Here is a tiny trained network, its code and every weight. The questions are about switching its units off for an input and a class, where a switched-off unit gives its printed mean instead of its output.

import numpy as np


def w(rows, s, z=0):
    codes = np.array(rows[::2]) - 128.0
    scale = np.full(codes.shape[1], s)
    scale[-1] = z or s
    return codes * scale


def f(y):
    return y / 2 * (1 + np.tanh(0.7978845608 * (y + 0.044715 * y**3)))


def log_softmax(a):
    a = a - a.max(-1, keepdims=True)
    return a - np.log(np.exp(a).sum(-1, keepdims=True))


def net(x, mask):
    res = np.array(x, float).reshape(1, 7) / 4 @ E
    y = f(res @ A[0][:, :-1].T + A[0][:, -1])
    res = res + np.where(mask, y, B[0][:, -1]) @ B[0][:, :-1]
    return log_softmax(res[-1] @ U[:, :-1].T + U[:, -1])


A, B = {}, {}
E = w([
[187,112,141,101,205,138,124,184],'x0',
[89,127,124,190,163,187,169,143],'x1',
[146,94,106,94,116,133,255,111],'x2',
[130,126,129,127,128,127,130,128],'x3',
[123,113,136,98,182,165,108,40],'x4',
[130,127,126,127,128,128,126,129],'x5',
[51,109,70,54,120,119,103,163],'x6',
],0.0073)
A[0] = w([
[85,130,99,88,144,134,119,149,35],'N0',
[140,113,110,150,102,113,138,153,17],'N1',
[163,121,131,98,196,126,119,174,64],'N2',
[148,128,120,160,71,122,115,215,113],'N3',
[118,114,112,154,105,114,117,98,2],'N4',
[132,144,120,167,113,97,142,187,62],'N5',
[60,120,115,211,187,179,148,161,63],'N6',
[123,127,129,107,183,162,87,46,84],'N7',
[51,116,93,92,138,133,90,150,91],'N8',
[158,118,119,130,166,121,117,146,16],'N9',
[173,138,125,109,216,118,106,177,87],'N10',
[201,138,145,219,116,118,104,78,65],'N11',
[67,148,129,174,50,106,110,46,44],'N12',
[127,118,102,127,173,133,118,76,21],'N13',
[196,124,128,81,89,79,79,109,48],'N14',
[144,116,112,100,124,131,188,120,3],'N15',
[116,140,126,184,145,129,7,144,20],'N16',
],0.012,0.0067)
B[0] = w([
[186,159,216,137,127,135,159,163,140],'N0',
[77,140,189,77,104,157,162,98,103],'N1',
[97,130,110,172,76,174,118,155,182],'N2',
[71,123,149,141,199,122,123,83,229],'N3',
[120,146,193,85,78,222,129,130,100],'N4',
[74,133,171,108,159,137,125,94,157],'N5',
[173,138,126,69,68,97,55,92,223],'N6',
[61,124,152,138,187,109,120,91,233],'N7',
[195,144,175,128,184,127,139,195,232],'N8',
[82,119,179,86,69,193,132,169,106],'N9',
[103,110,99,160,98,185,102,160,222],'N10',
[168,151,167,97,177,102,148,230,223],'N11',
[92,102,93,163,89,209,92,171,245],'N12',
[59,153,207,93,107,110,152,123,121],'N13',
[157,153,133,94,75,108,62,86,182],'N14',
[153,149,157,134,65,154,230,97,136],'N15',
[149,101,83,114,91,126,251,64,255],'N16',
],0.026,0.004)
U = w([
[90,119,111,179,44,229,87,181,80],'0',
[159,131,108,115,52,132,255,79,137],'1',
[192,171,193,113,144,134,124,206,51],'2',
[31,143,186,123,160,124,89,66,60],'3',
[185,162,122,64,37,103,12,76,99],'4',
[148,115,59,174,142,104,83,136,255],'5',
[153,116,67,166,141,109,94,128,249],'6',
],0.0084,0.009)

Each question gives the input, the list of numbers given to net, and the class t.
The units are the neurons (one row each of A and B). Each row of codes is followed by its name. A weight is (code - 128) times the scale printed after its matrix; where a second scale follows, it is the last column's (A, B and U).
mask holds one flag per neuron, in row order. A switched-off neuron (its flag False) gives its mean, the last column of its row in B, instead of its output. The means were averaged over made-up inputs and are rounded, as every weight is.
A unit's drop is (log p(t) with every unit on - log p(t) with that unit switched off) / (log p(t) with every unit on - log p(t) with every unit switched off).
The circuit of an input: a set's keep is (log p(t) with only the set's units on - log p(t) with every unit switched off) / (log p(t) with every unit on - log p(t) with every unit switched off). Starting from the 12 units with the biggest drops (on a tie, the unit counted first), units are removed one at a time, each time the one whose removal leaves the highest keep (on an exact tie, the one counted first), for as long as the keep stays at least 0.8.
circuit, biggest first: the units of the circuit, biggest drop first
top k neurons: the k neurons with the biggest drops, biggest first
drop when u is switched off: that unit's drop, to one decimal
input [8,-1,7,2,4,-3,-1], class 0: circuit, biggest first : N10; N2
input [-8,-2,-7,5,-4,-4,3], class 0: circuit, biggest first : N12
input [1,1,5,-5,-6,-3,-2], class 3: circuit, biggest first : N16; N3; N5
input [6,-7,-7,-6,8,-1,8], class 2: top 4 neurons : N8; N0; N12; N3
input [-4,7,1,-2,7,5,1], class 3: top 3 neurons : N7; N13; N14
input [3,2,-3,4,8,8,7], class 3: top 2 neurons : N7; N11
input [4,-3,7,1,6,1,8], class 2: circuit, biggest first : N8; N0
input [3,-7,-4,-1,-4,5,-6], class 4: top 2 neurons : N14; N8
input [8,3,-6,-4,-8,-2,-5], class 0: top 3 neurons : N10; N2; N7
input [0,-4,1,0,2,4,1], class 4: circuit, biggest first : N3; N16
input [0,-7,-3,-4,8,-8,-2], class 3: top 2 neurons : N7; N6
input [5,2,4,4,3,1,-7], class 2: top 3 neurons : N11; N16; N12
input [-6,-8,-2,-5,-3,7,0], class 4: top 3 neurons : N14; N10; N2
input [-3,-6,-2,-1,-4,2,-3], class 4: circuit, biggest first : N14
input [-1,1,5,8,-8,-1,-7], class 3: circuit, biggest first : N3; N5
input [7,-1,7,-7,4,7,3], class 0: circuit, biggest first : N2; N10
input [0,-7,-8,8,1,1,2], class 1: top 2 neurons : N16; N6
input [-2,-7,3,2,7,-5,0], class 3: top 3 neurons : N7; N6; N13
input [4,-2,-5,-4,5,5,-6], class 2: drop when N10 is switched off : -0.3
input [4,-3,-8,-6,3,7,2], class 1: drop when N6 is switched off : 0.0
